Q:
[[151  94 152  96  90  94 107  94  88  82 157 131  71  96  89  71]
 [114  97 114  90  43  80 164 141  41 125 188  76 120  52  42 124]
 [148 102 149 107 112 108  98  93 112  87 134 139  78 115 112  78]
 [161  95 162 101 110 103  87  80 109  71 141 150  59 115 110  58]
 [133 104 133 106  96 104 120 111  95 104 145 117  98  99  95 100]
 [120 138 120 153 185 160  84 105 192 123  56 148 127 176 188 128]
 [160 100 161 107 121 110  83  79 121  73 129 153  62 124 121  61]
 [ 75 131  74 130  96 123 170 168 100 172 126  66 181  94  97 187]
 [116 111 116 111  91 107 137 129  91 124 144 100 122  93  90 125]
 [121 125 121 134 145 136 104 112 149 119  95 130 120 141 146 122]
 [133 131 134 147 183 154  73  92 189 107  62 159 107 176 186 107]]
A: 133

Q:
[[-27  27 -18 -22  -8  21 -42 -31  34 -32   2]
 [  9  18   0  -1  -9  20  15  21  -8   2  15]
 [  0  16   4   0  -7  20  11  -6  -4  15  18]
 [ -5  23   3 -14  -1  12   5  -3  -5  -7  27]
 [ 24 -13  33  25  20   6  13  -1   8  11  -7]
 [  7  17   4 -21  -7  36  17  13 -34  -2  24]
 [-13   5  -2   9  10  35   6 -14   8  16  43]
 [-15   9   7  -6  -7  15  -2 -15   4  -2  20]]
A: -15

Q:
[[11 31 15 49 53 51 52 49]
 [43 31 52 34 22 73 73 56]
 [16 70 33 39 44 51 17 60]
 [18 81 21 70 68 20 72 16]
 [ 7 69 66 31 38 43 56 13]
 [80  9  7 42 18 30 41 48]
 [81 70 72 32 32 12 52 11]]
A: 81

Q:
[[23 14 12 95 38 32 63 18 87 91]
 [50 51 60 42 60 60 54 60 47 42]
 [43 27 26 81 44 32 59 32 73 82]
 [50 46 42 51 54 49 57 35 55 64]
 [56 53 59 40 66 66 47 58 43 41]
 [59 55 55 55 49 48 49 53 48 49]
 [47 39 44 73 57 47 42 43 66 70]
 [38 27 26 83 43 33 58 29 76 85]
 [59 60 59 48 55 50 51 59 48 47]]
A: 59

Q:
[[54 50 45 45 37 44 40 65 42 64 42 42 50 35 43]
 [55 52 43 43 43 47 49 57 47 55 45 43 44 40 54]
 [54 39 54 61 52 41 27 63 46 68 47 40 57 46 46]
 [61 52 48 43 30 41 44 75 36 73 43 46 49 30 38]
 [61 31 56 62 48 31 27 67 37 71 51 46 47 43 44]
 [36 50 56 54 57 57 59 45 57 44 58 46 58 53 43]
 [66 45 53 47 40 39 54 58 33 62 52 60 40 43 42]
 [57 43 52 50 44 41 46 54 39 56 50 53 44 45 44]
 [51 49 49 49 48 48 50 50 48 50 49 50 48 48 49]
 [45 49 54 54 50 50 49 48 50 44 53 59 53 54 42]
 [56 56 42 40 46 51 60 49 50 47 48 49 40 46 60]
 [62 24 61 64 49 27 29 63 30 72 55 47 44 43 37]]
A: 62

Q:
[[-23  27   3 -17   2  41 -31   7]
 [ -2   6 -37  13  17  30  17  18]
 [ -8 -30  28 -10  11  16 -12 -14]
 [ -5  -8  14 -12   3   6 -12  -3]
 [ -9  11   6   8   2   5   3   3]
 [-19  20  10   3  13 -10  19  -5]]
A: -19

Q:
[[6707 7864 3401 3119 4720 2181 5560 3755 8466 3256 5101 6501]
 [4558 3151 6588 7265 5717 7516 4875 7362 3593 6939 6525 4647]
 [6208 7204 4870 4053 3938 2010 5084 3484 9207 4285 6157 7542]
 [5356 6593 7034 3449 4035 2611 5539 2529 8453 4626 3939 7731]
 [7181 7724 5610 2384 4720 2416 6845 2085 6097 3359 1311 6456]
 [2571 4226 6500 6489 7245 9181 4535 6997 4486 7443 6950 4287]
 [7835 5308 5952 5964 4167 2334 5875 5037 7713 5448 4860 7306]
 [8215 5649 2882 5065 5919 2557 5367 5699 6886 5254 5004 5467]
 [4553 5068 5528 6660 5028 8365 5626 6862 1870 4876 6477 3998]]
A: 4553

Q:
[[231 163 177 141 127 213 100 144]
 [ 45 120 131 131 155  75 150 121]
 [242 191 169 160 155 216 141 175]
 [ 90 138 130 121 127  74 102 119]
 [217 180 186 157 145 228 142 169]
 [107 137 127 154 162  90 175 169]
 [ 70  86 141 119 125 110 159 126]]
A: 70

Q:
[[3 4 2 3 2 1 2 4 3 4 5 4 3 5 4]
 [5 4 3 3 6 4 3 4 4 4 4 4 5 5 3]
 [3 3 2 3 3 4 2 3 3 3 4 4 4 4 4]
 [4 3 3 3 3 2 2 3 3 3 5 3 4 5 4]
 [4 4 4 4 4 3 4 4 4 4 5 4 4 6 4]
 [4 4 4 3 4 5 4 4 4 4 3 3 4 3 3]
 [3 4 3 4 4 4 4 4 4 4 4 4 3 3 5]
 [6 4 2 4 7 5 4 4 4 4 4 4 4 5 4]
 [5 4 5 4 4 4 4 4 4 4 4 4 4 4 4]
 [4 4 4 3 3 4 3 4 3 3 4 3 4 4 4]]
A: 4
---
[205 603 898 561 876] yields 876, 205

[77  2 42 75] yields 75, 77

[10  7 63 90 20  6  1] yields 1, 10

[[55 27 47 34]
 [92 87 23 42]] yields 34, 92

[ 69 184 148   9 180 222] yields 222, 69

[[35 44 47 57 34  8 68]
 [51 93 59 25 20 41 41]] yields 68, 51

[-10 -34  17  41 -21  35] yields 35, -10

[ 25 -45   5  50 -31] yields -31, 25

[[-794  -54  517 -997  909  344]
 [-655 -261  524 -691  845  309]] yields 344, -655

[8 4 6 1 8 1] yields 1, 8
---
Q: [  -5 -109  105   90 -103  -29  -34]
A: 90

Q:
[[-32 -66 -61 -12 -43  81 -83]
 [ 43  76  13  37   9 -52  74]
 [ 61  74  32  40   5 -63  70]]
A: 37

Q: [-73 -29 -57 101 -95]
A: -57

Q:
[[ -3   8   7  47  80]
 [ 10 -13 -12 -46 -80]
 [ 20   0  -5 -74  45]]
A: -12

Q: [ 88   9 -16 -63   6  49  39]
A: -63

Q: [  0  87  71 105  -3 -47  27]
A: 105
---
[[  80  -32 -107  -18]
 [ -47   -3   58  -13]
 [ -41   12  -35  -74]] value -35

[[ 47   8 -11  23  61  -4  18]
 [-36  27 -87 -27 -32  53 -34]
 [-11  21  42 -40 -48 -45   2]] value -45

[[-56  13 -11  69  11  88]
 [  0 -28   6 -11  -7 -11]
 [ -8   8 -26  66 -22  67]] value -22

[[-110  -34  -88  -47]
 [  21   35   25  100]
 [   2   72  -13   84]] value -13

[[ 18  26  33 -55  32  33]
 [ 30  28  46 -76  31  45]
 [-56 -40 -77 102 -25 -40]] value -25

[[-39  -7  -9 -20 -10 -21]
 [  4   6  16  -2 -61  -6]
 [  2 -39  -5   7  90   9]] value 90

[[ 20 -64  -5 -15 -43  43]
 [ 75 -83  39 -67  48  42]
 [-25  68  42   1 -60 -27]] value -60
